Here is a tiny trained network, its code and every weight. The questions are about switching its units off for an input and a class, where a switched-off unit gives its printed mean instead of its output.

import numpy as np


def w(rows, s, z=0):
    codes = np.array(rows[::2]) - 128.0
    scale = np.full(codes.shape[1], s)
    scale[-1] = z or s
    return codes * scale


def f(y):
    return np.maximum(y, 0)


def log_softmax(a):
    a = a - a.max(-1, keepdims=True)
    return a - np.log(np.exp(a).sum(-1, keepdims=True))


def net(x, mask):
    res = np.array(x, float).reshape(1, 4) / 4 @ E
    y = f(res @ A[0][:, :-1].T + A[0][:, -1])
    res = res + np.where(mask, y, B[0][:, -1]) @ B[0][:, :-1]
    return log_softmax(res[-1] @ U[:, :-1].T + U[:, -1])


A, B = {}, {}
E = w([
[26,196,118,146],'x0',
[77,43,32,82],'x1',
[128,128,128,128],'x2',
[124,156,179,1],'x3',
],0.0065)
A[0] = w([
[177,81,134,114,50],'N0',
[112,102,111,131,125],'N1',
[45,191,106,143,57],'N2',
[122,147,171,18,141],'N3',
[5,186,133,154,6],'N4',
[119,121,111,126,74],'N5',
[119,121,113,186,149],'N6',
[107,77,112,105,102],'N7',
[111,103,84,121,103],'N8',
[133,108,98,247,148],'N9',
[165,212,185,176,57],'N10',
[80,170,116,132,46],'N11',
[126,104,104,113,106],'N12',
[161,177,160,150,82],'N13',
[132,103,115,202,138],'N14',
[212,92,124,114,50],'N15',
[225,91,130,117,44],'N16',
[117,148,163,25,150],'N17',
[166,126,115,132,83],'N18',
[106,156,140,81,111],'N19',
[81,128,93,118,111],'N20',
[64,68,61,101,61],'N21',
[145,143,157,141,104],'N22',
[153,163,158,161,120],'N23',
[173,191,182,169,95],'N24',
[143,154,166,159,104],'N25',
[161,127,131,129,98],'N26',
[141,122,117,147,134],'N27',
[211,72,130,139,26],'N28',
[134,141,138,92,88],'N29',
[75,155,150,145,44],'N30',
[85,52,63,83,46],'N31',
[102,82,122,142,134],'N32',
[91,171,107,127,114],'N33',
[107,132,128,146,98],'N34',
[161,182,159,156,80],'N35',
[145,164,142,47,123],'N36',
[140,107,98,235,139],'N37',
[208,83,139,110,20],'N38',
],0.014,0.0017)
B[0] = w([
[83,119,179,136,175],'N0',
[144,129,117,99,164],'N1',
[65,113,223,155,225],'N2',
[189,138,69,238,246],'N3',
[40,106,242,159,248],'N4',
[130,128,124,112,144],'N5',
[157,138,107,187,192],'N6',
[139,135,108,69,184],'N7',
[139,130,105,79,183],'N8',
[187,150,71,242,254],'N9',
[153,118,94,8,241],'N10',
[89,121,183,143,181],'N11',
[129,132,114,90,163],'N12',
[136,117,106,59,194],'N13',
[165,145,100,199,206],'N14',
[62,128,197,141,192],'N15',
[59,117,209,144,200],'N16',
[179,155,75,226,239],'N17',
[106,121,148,134,149],'N18',
[152,132,121,188,184],'N19',
[127,116,124,80,185],'N20',
[147,128,97,17,244],'N21',
[130,122,110,91,165],'N22',
[140,125,100,68,190],'N23',
[141,121,92,22,230],'N24',
[134,125,101,71,184],'N25',
[108,118,147,125,149],'N26',
[134,134,122,150,152],'N27',
[64,116,206,138,197],'N28',
[141,128,107,164,161],'N29',
[87,112,173,126,178],'N30',
[151,122,99,3,244],'N31',
[148,128,105,98,172],'N32',
[92,129,171,146,181],'N33',
[116,130,147,139,150],'N34',
[135,127,103,53,198],'N35',
[160,141,82,207,211],'N36',
[177,146,76,235,242],'N37',
[67,124,203,147,192],'N38',
],0.031,0.0069)
U = w([
[212,133,75,198,255],'0',
[171,91,91,1,19],'1',
[61,81,225,135,105],'2',
],0.011,0.00095)

Each question gives the input, the list of numbers given to net, and the class t.
The units are the neurons (one row each of A and B). Each row of codes is followed by its name. A weight is (code - 128) times the scale printed after its matrix; where a second scale follows, it is the last column's (A, B and U).
mask holds one flag per neuron, in row order. A switched-off neuron (its flag False) gives its mean, the last column of its row in B, instead of its output. The means were averaged over made-up inputs and are rounded, as every weight is.
A unit's drop is (log p(t) with every unit on - log p(t) with that unit switched off) / (log p(t) with every unit on - log p(t) with every unit switched off).
most important unit: the unit with the biggest drop
top k neurons: the k neurons with the biggest drops, biggest first
drop of u: that unit's drop, to one decimal
input [7,-2,-1,8], class 0: most important unit : N3
input [-7,-2,7,7], class 0: top 2 neurons : (N3 N17)
input [-3,2,2,1], class 2: top 2 neurons : (N10 N24)
input [-4,1,2,-3], class 2: top 2 neurons : (N3 N17)
input [7,8,6,-2], class 1: top 2 neurons : (N21 N31)
input [6,6,-6,0], class 1: top 3 neurons : (N21 N31 N16)
input [-1,-4,-7,3], class 1: top 3 neurons : (N9 N37 N10)
input [-1,2,-8,-1], class 1: top 3 neurons : (N3 N17 N9)
input [-1,-5,4,-4], class 1: top 4 neurons : (N10 N3 N24 N17)
input [7,-2,4,-6], class 2: top 3 neurons : (N4 N2 N3)
input [4,-4,6,2], class 1: top 3 neurons : (N10 N24 N16)
input [6,0,-1,-4], class 2: drop of N4 : 0.2
input [8,-5,0,2], class 2: drop of N4 : 0.3
input [0,4,8,8], class 0: drop of N9 : 0.0
input [2,-2,4,1], class 1: most important unit : N9
